Below are the code and all the weights of a small trained network. Each question names an input and a class and asks about switching units off, where a switched-off unit gives its printed mean instead of its output.

import numpy as np


def w(rows, s, z=0):
    codes = np.array(rows[::2]) - 128.0
    scale = np.full(codes.shape[1], s)
    scale[-1] = z or s
    return codes * scale


def norm(h):
    return h / np.sqrt((h * h).mean(-1, keepdims=True) + 1e-5)


def f(y):
    return np.maximum(y, 0)


def log_softmax(a):
    a = a - a.max(-1, keepdims=True)
    return a - np.log(np.exp(a).sum(-1, keepdims=True))


def net(x, mask):
    res = np.array(x, float).reshape(1, 8) / 4 @ E
    u = 0
    for l in range(4):
        y = f(norm(res) @ A[l][:, :-1].T + A[l][:, -1])
        res = res + np.where(mask[u : u + 3], y, B[l][:, -1]) @ B[l][:, :-1]
        u += 3
    return log_softmax(norm(res)[-1] @ U[:, :-1].T + U[:, -1])


A, B = {}, {}
E = w([
[157,69,90,151,197,179,89,182],'x0',
[116,109,59,180,127,175,122,93],'x1',
[96,59,79,125,53,162,148,165],'x2',
[143,150,87,3,54,136,67,110],'x3',
[167,127,126,79,158,131,153,101],'x4',
[50,127,189,155,128,196,77,87],'x5',
[147,94,162,176,99,125,35,100],'x6',
[160,163,103,169,108,110,141,139],'x7',
],0.0068)
A[0] = w([
[68,37,75,88,95,249,1,88,2],'0.n0',
[183,6,182,107,118,85,69,166,3],'0.n1',
[162,98,60,187,146,187,190,144,53],'0.n2',
],0.0047,0.0032)
B[0] = w([
[23,119,49,147,144,182,15,93,252],'0.n0',
[88,78,161,62,115,254,138,211,165],'0.n1',
[141,80,106,209,233,60,146,131,209],'0.n2',
],0.006,0.0029)
A[1] = w([
[104,242,182,17,32,160,60,83,1],'1.n0',
[189,253,132,21,155,106,102,153,116],'1.n1',
[152,111,81,29,70,132,165,153,94],'1.n2',
],0.0049,0.0033)
B[1] = w([
[214,143,73,155,173,146,119,98,229],'1.n0',
[185,129,126,144,154,121,57,2,254],'1.n1',
[53,85,128,129,157,112,116,190,203],'1.n2',
],0.0076,0.0032)
A[2] = w([
[29,147,254,133,129,154,152,121,126],'2.n0',
[172,125,110,50,108,68,191,155,40],'2.n1',
[145,82,37,112,46,131,208,132,2],'2.n2',
],0.0081,0.0029)
B[2] = w([
[28,209,177,105,43,36,188,116,255],'2.n0',
[63,157,2,75,77,224,56,140,207],'2.n1',
[38,176,171,227,246,133,143,160,221],'2.n2',
],0.008,0.0032)
A[3] = w([
[208,75,190,8,208,106,177,84,178],'3.n0',
[112,54,97,138,57,223,72,106,121],'3.n1',
[107,1,198,151,133,229,15,130,8],'3.n2',
],0.0063,0.0016)
B[3] = w([
[175,134,88,119,125,102,42,37,215],'3.n0',
[151,171,29,99,100,150,101,138,244],'3.n1',
[134,158,105,10,104,155,141,177,254],'3.n2',
],0.011,0.0039)
U = w([
[106,60,134,224,221,133,217,213,122],'0',
[187,56,212,108,55,124,163,151,2],'1',
[189,47,248,90,86,156,133,221,77],'2',
[106,122,42,52,111,195,56,151,173],'3',
[24,188,243,153,38,81,152,119,156],'4',
[233,154,156,126,135,73,93,23,167],'5',
],0.011,0.0071)

Each question gives the input, the list of numbers given to net, and the class t.
The units are the neurons (one row each of A and B). Each row of codes is followed by its name. A weight is (code - 128) times the scale printed after its matrix; where a second scale follows, it is the last column's (A, B and U).
mask holds one flag per neuron, layer by layer. A switched-off neuron (its flag False) gives its mean, the last column of its row in B, instead of its output. The means were averaged over made-up inputs and are rounded, as every weight is.
A unit's drop is (log p(t) with every unit on - log p(t) with that unit switched off) / (log p(t) with every unit on - log p(t) with every unit switched off).
The circuit of an input: a set's keep is (log p(t) with only the set's units on - log p(t) with every unit switched off) / (log p(t) with every unit on - log p(t) with every unit switched off). Starting from all 12 units, units are removed one at a time, each time the one whose removal leaves the highest keep (on an exact tie, the one counted first), for as long as the keep stays at least 0.8.
units of the circuit, in order: the units of the circuit, biggest drop first
unit that matters most: the unit with the biggest drop
k most important neurons: the k neurons with the biggest drops, biggest first
k most important neurons of layer l: the k neurons of layer l with the biggest drops, biggest first
drop of u: that unit's drop, to one decimal
input [-7,-4,-2,7,5,7,3,-3], class 5: unit that matters most : 1.n0
input [-4,7,-5,6,5,-2,-5,3], class 5: units of the circuit, in order : 1.n1, 3.n2
input [7,5,1,2,-4,1,-8,2], class 0: units of the circuit, in order : 0.n2, 2.n1, 3.n2
input [1,-4,1,1,8,4,-5,-4], class 5: 2 most important neurons : 1.n1, 3.n0
input [1,-1,8,-3,-5,8,-2,-7], class 4: 4 most important neurons : 2.n0, 1.n0, 1.n1, 2.n1
input [-6,-1,0,-1,2,-8,-2,8], class 3: 2 most important neurons : 2.n1, 2.n0
input [-4,-8,8,-5,-6,-6,-1,6], class 0: 2 most important neurons : 2.n2, 2.n0
input [-1,-7,8,-2,4,-2,-3,-4], class 4: 2 most important neurons of layer 1 : 1.n2, 1.n0
input [4,3,-8,-3,-4,1,-3,5], class 0: 2 most important neurons : 3.n0, 1.n1
input [6,1,-5,-4,2,-2,8,-3], class 3: 2 most important neurons : 3.n2, 0.n1
input [4,-5,1,-8,-2,-6,4,-6], class 2: 2 most important neurons of layer 2 : 2.n2, 2.n0
input [-7,7,1,-4,6,-3,-8,-4], class 0: 2 most important neurons of layer 2 : 2.n2, 2.n0
input [5,-6,-5,2,-8,3,-2,7], class 5: 2 most important neurons : 1.n1, 0.n0
input [-4,7,4,0,-7,-7,-2,-7], class 0: unit that matters most : 2.n2
input [-4,0,-4,7,4,1,-7,7], class 5: 2 most important neurons of layer 1 : 1.n1, 1.n0
input [4,3,8,3,-2,-5,4,8], class 0: drop of 2.n1 : 0.2
input [8,-6,-3,-2,7,4,-8,1], class 5: drop of 3.n0 : 0.2
input [-5,8,7,2,-8,-8,-1,6], class 0: drop of 2.n2 : 0.6
input [8,-5,-6,-1,-5,0,8,8], class 2: 2 most important neurons of layer 3 : 3.n1, 3.n0
input [5,-8,-6,-7,-6,-2,7,6], class 2: unit that matters most : 2.n2
